Below is a small trained network, with its code and all its weights. Each question gives an input and a class and asks what happens when units are switched off, that is, made to give their printed mean instead of their output.

import numpy as np


def w(rows, s, z=0):
    codes = np.array(rows[::2]) - 128.0
    scale = np.full(codes.shape[1], s)
    scale[-1] = z or s
    return codes * scale


def f(y):
    return np.maximum(y, 0)


def log_softmax(a):
    a = a - a.max(-1, keepdims=True)
    return a - np.log(np.exp(a).sum(-1, keepdims=True))


def net(x, mask):
    res = np.array(x, float).reshape(1, 4) / 4 @ E
    y = f(res @ A[0][:, :-1].T + A[0][:, -1])
    res = res + np.where(mask, y, B[0][:, -1]) @ B[0][:, :-1]
    return log_softmax(res[-1] @ U[:, :-1].T + U[:, -1])


A, B = {}, {}
E = w([
[68,157,68,90,31,188,200],'x0',
[119,171,150,199,55,148,98],'x1',
[170,56,170,60,86,148,76],'x2',
[137,128,190,67,125,245,168],'x3',
],0.012)
A[0] = w([
[136,178,246,204,108,142,73,138],'n0',
[106,162,86,145,94,115,151,171],'n1',
[134,90,234,56,158,164,131,134],'n2',
[69,148,83,138,170,143,224,253],'n3',
[150,113,144,42,138,171,148,108],'n4',
[163,143,207,173,217,125,114,180],'n5',
[205,65,86,131,190,89,92,149],'n6',
[142,86,182,99,150,15,70,174],'n7',
[69,143,50,113,101,138,191,139],'n8',
[101,228,81,199,163,99,187,108],'n9',
[118,125,155,186,61,118,70,138],'n10',
[81,130,31,112,85,127,169,134],'n11',
[108,111,70,50,59,129,144,153],'n12',
],0.011,0.0048)
B[0] = w([
[116,140,240,203,118,72,165,216],'n0',
[117,152,91,182,148,115,143,186],'n1',
[120,45,180,113,133,214,175,250],'n2',
[132,205,123,46,162,186,104,229],'n3',
[128,112,148,39,145,150,174,220],'n4',
[111,82,169,175,65,148,85,233],'n5',
[54,68,105,80,137,78,79,226],'n6',
[110,60,73,121,118,116,19,236],'n7',
[104,207,92,112,59,73,102,210],'n8',
[108,185,139,194,244,204,118,228],'n9',
[251,93,70,196,170,130,145,193],'n10',
[123,178,87,140,82,74,184,204],'n11',
[178,121,84,114,44,85,172,219],'n12',
],0.017,0.013)
U = w([
[185,152,202,236,125,87,160,216],'0',
[153,171,130,16,91,186,164,147],'1',
[215,128,65,182,138,85,90,61],'2',
[137,24,188,54,83,220,213,98],'3',
[131,218,38,159,49,72,190,122],'4',
[162,134,108,57,144,61,123,3],'5',
[77,43,115,162,109,144,51,231],'6',
[86,255,64,188,205,164,138,127],'7',
],0.0088,0.0025)

Each question gives the input, the list of numbers given to net, and the class t.
The units are the neurons (one row each of A and B). Each row of codes is followed by its name. A weight is (code - 128) times the scale printed after its matrix; where a second scale follows, it is the last column's (A, B and U).
mask holds one flag per neuron, in row order. A switched-off neuron (its flag False) gives its mean, the last column of its row in B, instead of its output. The means were averaged over made-up inputs and are rounded, as every weight is.
A unit's drop is (log p(t) with every unit on - log p(t) with that unit switched off) / (log p(t) with every unit on - log p(t) with every unit switched off).
The circuit of an input: a set's keep is (log p(t) with only the set's units on - log p(t) with every unit switched off) / (log p(t) with every unit on - log p(t) with every unit switched off). Starting from the 12 units with the biggest drops (on a tie, the unit counted first), units are removed one at a time, each time the one whose removal leaves the highest keep (on an exact tie, the one counted first), for as long as the keep stays at least 0.8.
units of the circuit, in order: the units of the circuit, biggest drop first
k most important neurons: the k neurons with the biggest drops, biggest first
drop when u is switched off: that unit's drop, to one decimal
input [0,6,0,-8], class 2: units of the circuit, in order : (n10)
input [1,1,3,-4], class 2: units of the circuit, in order : (n2; n10)
input [-2,-7,-5,-5], class 7: 2 most important neurons : (n9; n3)
input [-4,-5,-7,-7], class 6: 3 most important neurons : (n7; n6; n5)
input [6,-8,-7,2], class 7: 2 most important neurons : (n9; n3)
input [-2,-5,-4,2], class 1: 4 most important neurons : (n3; n7; n2; n0)
input [2,-5,-4,8], class 1: 2 most important neurons : (n3; n8)
input [5,-4,-1,3], class 1: 3 most important neurons : (n3; n4; n0)
input [1,-2,0,-3], class 4: 2 most important neurons : (n9; n2)
input [1,4,8,-7], class 2: 2 most important neurons : (n10; n2)
input [-1,6,-2,-8], class 7: 2 most important neurons : (n9; n12)
input [1,4,-4,-7], class 7: drop when n9 is switched off : 0.1
input [5,4,1,-3], class 4: drop when n3 is switched off : 0.0
input [4,-1,0,-6], class 4: drop when n11 is switched off : 0.1
input [-6,8,4,5], class 0: units of the circuit, in order : (n0)
